cols: P Q Z D
[168 106 169 105] = j_904
[168 143 108 133] = j_233
[168 143 174 105] = j_967
step -1: [168] -> [167]
where: [133] -> j_233, 4
where: [174] -> j_967, 3

cols: N F L S
[132 134 143 154] = j_889
[132 167 143 138] = j_999
[150 134 139 138] = j_147
[169 135 141 138] = j_501
[132 134 150 157] = j_893
[146 164 143 138] = j_55
step -1: [146 164] -> [145 163]
step +1: [150] -> [151]
where: [135] -> j_501, 2

cols: V Y C T M R E U B
[140 134 135 130 141 148 161 117 148] : j_104
[112 140 114 149 123 150 109 132 153] : j_370
[112 128 114 149 123 129 126 113 133] : j_635
where: [141] -> j_104, 5
col: [117 132] -> U
step +1: [112 128 114] -> [113 129 115]
col: [132 113] -> U
step -1: [123 129] -> [122 128]

cols: bas buf lavel fal zes siz zesis felo Fasig
[128 124 138 130 135 129 134 108 133] = j_330
[120 117 106 106  97 128 103 145 100] = j_344
[120 117 106 106  97 128  99 145 100] = j_963
[163 120 133 137 140 155  93 148 124] = j_307
step -1: [135 129 134] -> [134 128 133]
step +1: [117 106 106] -> [118 107 107]
step -1: [128 103] -> [127 102]

cols: X W K G
[ 78 128 122 137] = j_724
[ 78 128  79 133] = j_765
[ 90 116 127 140] = j_825
[ 78 128 122 125] = j_895
[116 151 122 123] = j_514
[ 95 143 120 127] = j_868
[114 148 121 122] = j_583
[ 89 138 119 128] = j_951
[ 99 114 120 121] = j_95
[ 95 147 121 129] = j_227
where: [148] -> j_583, 2
step -1: [ 90 116] -> [ 89 115]
col: [116 128 151 143 148] -> W
step +1: [148 121] -> [149 122]
col: [ 78  78  90  78 116  95] -> X

cols: piri zuv rapap Doko lemiz tino Lil nep Zenod
[132 120 133  81 109 154 155 112 118]  j_60
[132 120 133  81 109 154 161 112 118]  j_270
[106 117 136  92 116 139 158 132 146]  j_366
col: [161 158] -> Lil
where: [117] -> j_366, 2

cols: Loko kosif suv Mor nemod mefe zov
[157 161 120 158 121 115 117]  j_363
[110 108 132  83 119 129 131]  j_550
[135 159 132 165 140 137 108]  j_585
[157 161 145 158 121 115 117]  j_30
col: [140 121] -> nemod
asked: [157 161 145 158 121 115 117] -> j_30
col: [135 157] -> Loko

cols: Sek Buku mavo Tade
[ 97 130  89  94] = j_38
[102 104 140 156] = j_169
[102 104 140 153] = j_182
[169 147 109 106] = j_660
[170 144 122 142] = j_524
[170 144  97 115] = j_933
where: [156] -> j_169, 4
where: [109] -> j_660, 3
col: [147 144] -> Buku
step +1: [170 144] -> [171 145]
where: [106] -> j_660, 4
step -1: [170 144 122] -> [169 143 121]
where: [130] -> j_38, 2

cols: fub kobuv gir Vub kamir bar Kef Nuv
[152 116 103 146 149 135 106 164] = j_189
[105 118 123 136 149 144 105 123] = j_693
[ 96 118 111 146 111 162 105 120] = j_928
[118 135 129  97 142 155 123 124] = j_92
[105 118 123 136  86 144 105 123] = j_676
[147 118 111 146 111 162 105 120] = j_482
[141 143 155 121 133 131 135 105] = j_991
step +1: [118 111 146 111] -> [119 112 147 112]
step -1: [118 123 136] -> [117 122 135]
where: [141] -> j_991, 1
col: [162 131] -> bar
step +1: [111] -> [112]
col: [103 123 111 129 123 111] -> gir

cols: Vem Kalep ner Ziko puraf Madi noki nuniz
[129 129 102 124 112  99 136 161] = j_793
[132 130 114 126 130 111 126 143] = j_31
[125 135 107 126 108 119 135 174] = j_480
col: [129 132] -> Vem
step +1: [125 135 107] -> [126 136 108]
where: [107] -> j_480, 3

cols: dak Gede buve vezal
[129 105 141 161] -> j_578
[132 137 120 121] -> j_212
[152 137 111  91] -> j_702
[134 133 124 106] -> j_145
where: [91] -> j_702, 4
step +1: [133 124] -> [134 125]
step -1: [132 137] -> [131 136]
col: [137 133] -> Gede

cols: Naput fekug zotet lumog
[136 130 135 158] -> j_932
[134 138 125 150] -> j_618
[143 136 136 134] -> j_777
[136 130  91 134] -> j_900
[143 136 136 109] -> j_61
[137  94 120 115] -> j_982
[143 136 115 129] -> j_346
asked: [134 138 125 150] -> j_618
where: [158] -> j_932, 4

cols: Fas Nepi Lese Taner
[124 124 128 124]  j_420
[165 165 169  95]  j_309
[142 142 143 116]  j_162
[110 107 118 149]  j_605
[ 97  95 104 162]  j_359
[143 133 135 111]  j_580
[ 97  95 104 163]  j_760
[110 107 167 149]  j_627
[122 123 116 130]  j_454
[123 143 126 141]  j_937
[122 121 122 134]  j_348
col: [104 167] -> Lese
where: [162] -> j_359, 4
where: [167] -> j_627, 3

cols: Diveg zolet telok delo bosa
[120 116 111  88  89] -> j_392
[ 97 126 106 134 127] -> j_242
[135 139 130 140 133] -> j_180
col: [ 97 135] -> Diveg
step -1: [130 140] -> [129 139]
col: [106 130] -> telok

cols: biruv Bakis pafe Fugi Bazud tafed rop teb Fiz teg
[166 128 110 114 112 123 138 145 127  93]  j_706
[140 141 135 171 118 137 119 148 111 135]  j_299
[125 119  91  95 136 157 132 171 121  95]  j_185
[125 119  91  95 136 157 132 171 136 140]  j_367
[ 89 164 174 159 152 111 123 122 152 140]  j_892
[125 119  91  95 136 157 132 126 123 101]  j_144
step +1: [136] -> [137]
where: [122] -> j_892, 8
asked: [125 119  91  95 136 157 132 126 123 101] -> j_144
step -1: [91] -> [90]
col: [166 140] -> biruv

cols: vupu nika lur vur ket fep Voniz Degib vepib zer
[123 120 149 127 136 142 107 144 139 115]  j_4
[119 126 130 145 118 133 145 107 110 111]  j_415
[117 119 160 150 139 146 106 141 128 119]  j_48
[148  98 143 174 166 121 130 115 164 147]  j_354
[140 128 109 139 129 109 152 108 125 141]  j_530
[123 129 119 117 125 122 119 135 133 132]  j_931
[148  98 143 174 166 121 130 115 124 147]  j_507
[127 134 136 113 119 116 120 139 112 124]  j_959
where: [106] -> j_48, 7
col: [145 150 174] -> vur
step +1: [139] -> [140]
col: [174 113] -> vur
where: [113] -> j_959, 4

cols: zafa Sopa gadav bek madof
[129 134 100  94 137] = j_112
[141 124 116  89 148] = j_694
[127 153 122 152 117] = j_521
[133 173 142 130 136] = j_349
[131  94 118  94 160] = j_872
[162 102  92 137 144] = j_785
[115 111 158  82 121] = j_745
where: [130] -> j_349, 4
step -1: [162 102  92] -> [161 101  91]
step +1: [118] -> [119]

cols: bak talog pul fomi Kidu Lopaz sekig logu nesov Keme
[131 163 108 101 102 116 142 112  98 111] : j_599
[ 92 136 132  87 106 113 108 138 110 110] : j_838
[118 135 120 124 112 133 127 133 130 146] : j_11
[104 150 138  99 141 146 110 132 113 109] : j_200
[119 127 127 127 137 120 138 103 148 126] : j_409
[113 122 125 143 107 119 125 127 146 150] : j_173
[137 122 106 121 129 120 131 125 134 135] : j_517
[124  97 126 122 125 113 134 140 146 160] : j_620
col: [142 108 127 110 138 125 131] -> sekig
col: [129 125] -> Kidu

cols: Dil dizak Fud Zavop
[149 130 163 125] = j_215
[100 118 107 125] = j_505
[135 130 156 124] = j_278
[116 132 102 127] = j_866
[144 128 162 124] = j_654
[145 127 163 124] = j_737
[136 135 121 131] = j_491
[116 123 101 127] = j_994
step +1: [123] -> [124]
col: [156 102 162 163 121 101] -> Fud
asked: [116 132 102 127] -> j_866
where: [101] -> j_994, 3
step -1: [135 130] -> [134 129]

cols: sosos mov vizi sigev zub Gog ker sem
[127 114 124 111 116 116 142 120] = j_595
[156 157  90 127 144 132 165  87] = j_14
[123 119 121 131 135 134 126 120] = j_805
[110 158 160 107  99 109  94 161] = j_34
step +1: [142] -> [143]
where: [158] -> j_34, 2
where: [111] -> j_595, 4
step +1: [123 119] -> [124 120]

cols: Per Tavez Pum nak gud
[127 108 120  97 132] -> j_221
[137 137 115 119 121] -> j_151
[149  83 146 116 162] -> j_497
[137 137 115 119 167] -> j_16
[131 137 117 127 149] -> j_17
[151  82 146 112 166] -> j_950
[143 130 115 117 129] -> j_701
[137 129 121 136 129] -> j_646
[135 132 121 120 117] -> j_186
[123 124 131 145 147] -> j_322
[125 133 126 125 136] -> j_441
step -1: [115 117] -> [114 116]
step +1: [125] -> [126]
where: [130] -> j_701, 2
where: [162] -> j_497, 5

cols: lelif Bot Pel miz pigab
[100 103 119 121 159] : j_402
[148 150 126 100 101] : j_290
[142 132 125 100  97] : j_830
[142 167 139 151 129] : j_157
[161  94 156 148 143] : j_283
[148 147 126 102  96] : j_192
where: [119] -> j_402, 3
col: [119 126 125] -> Pel
where: [150] -> j_290, 2

cols: bedi Fozi pok fito Dofor Pufo vufar zasas zop bog
[119 129 138 136 130 134 122 104 106 126] -> j_57
[120 130 128 128 120 127 124 128 120 122] -> j_803
[120 130 128 128 120 105 124 129 120 122] -> j_728
[119 129 138 136 130 105 140 112 131 146] -> j_987
[125 129 135 134 137 136 130 128 134 128] -> j_906
[131 133  99 114 112  98 146 115 122 138] -> j_382
[136 132  92 110 114  94 149 115 130 143] -> j_324
where: [106] -> j_57, 9
step +1: [134] -> [135]
col: [130 129] -> Fozi
col: [122 146 128 138 143] -> bog
asked: [120 130 128 128 120 127 124 128 120 122] -> j_803

cols: mar Lupib Nozam vob
[158 147 111 142] = j_71
[148 174  99 129] = j_709
[146 123 108 145] = j_150
[158 177  89 131] = j_148
[148 142 108 152] = j_888
[116  96 148 134] = j_240
col: [129 145] -> vob
where: [145] -> j_150, 4
where: [147] -> j_71, 2
col: [174 123 177 142  96] -> Lupib
col: [145 131 152 134] -> vob
step +1: [116] -> [117]
step +1: [158 177] -> [159 178]

cols: tiza Zufuv gusi fim lis muvor
[132 104 111 100  96 143] = j_841
[127 104 126 103  91 144] = j_936
[125 124 122 147 136 141] = j_854
[121 115 126 139 115 145] = j_334
[123 115 125 132 111 142] = j_923
[127 104 126 103 133 144] = j_965
step -1: [121 115 126 139] -> [120 114 125 138]
col: [ 91 136] -> lis
step -1: [126] -> [125]

cols: disa lus nul zekaz dup
[157 133 155 126 103] -> j_391
[143 126 159 157 138] -> j_956
[ 95 130 123 101 167] -> j_230
[ 94 146 134 155 146] -> j_945
[118 109 154 152 148] -> j_400
where: [123] -> j_230, 3
col: [133 126] -> lus
step -1: [130 123] -> [129 122]

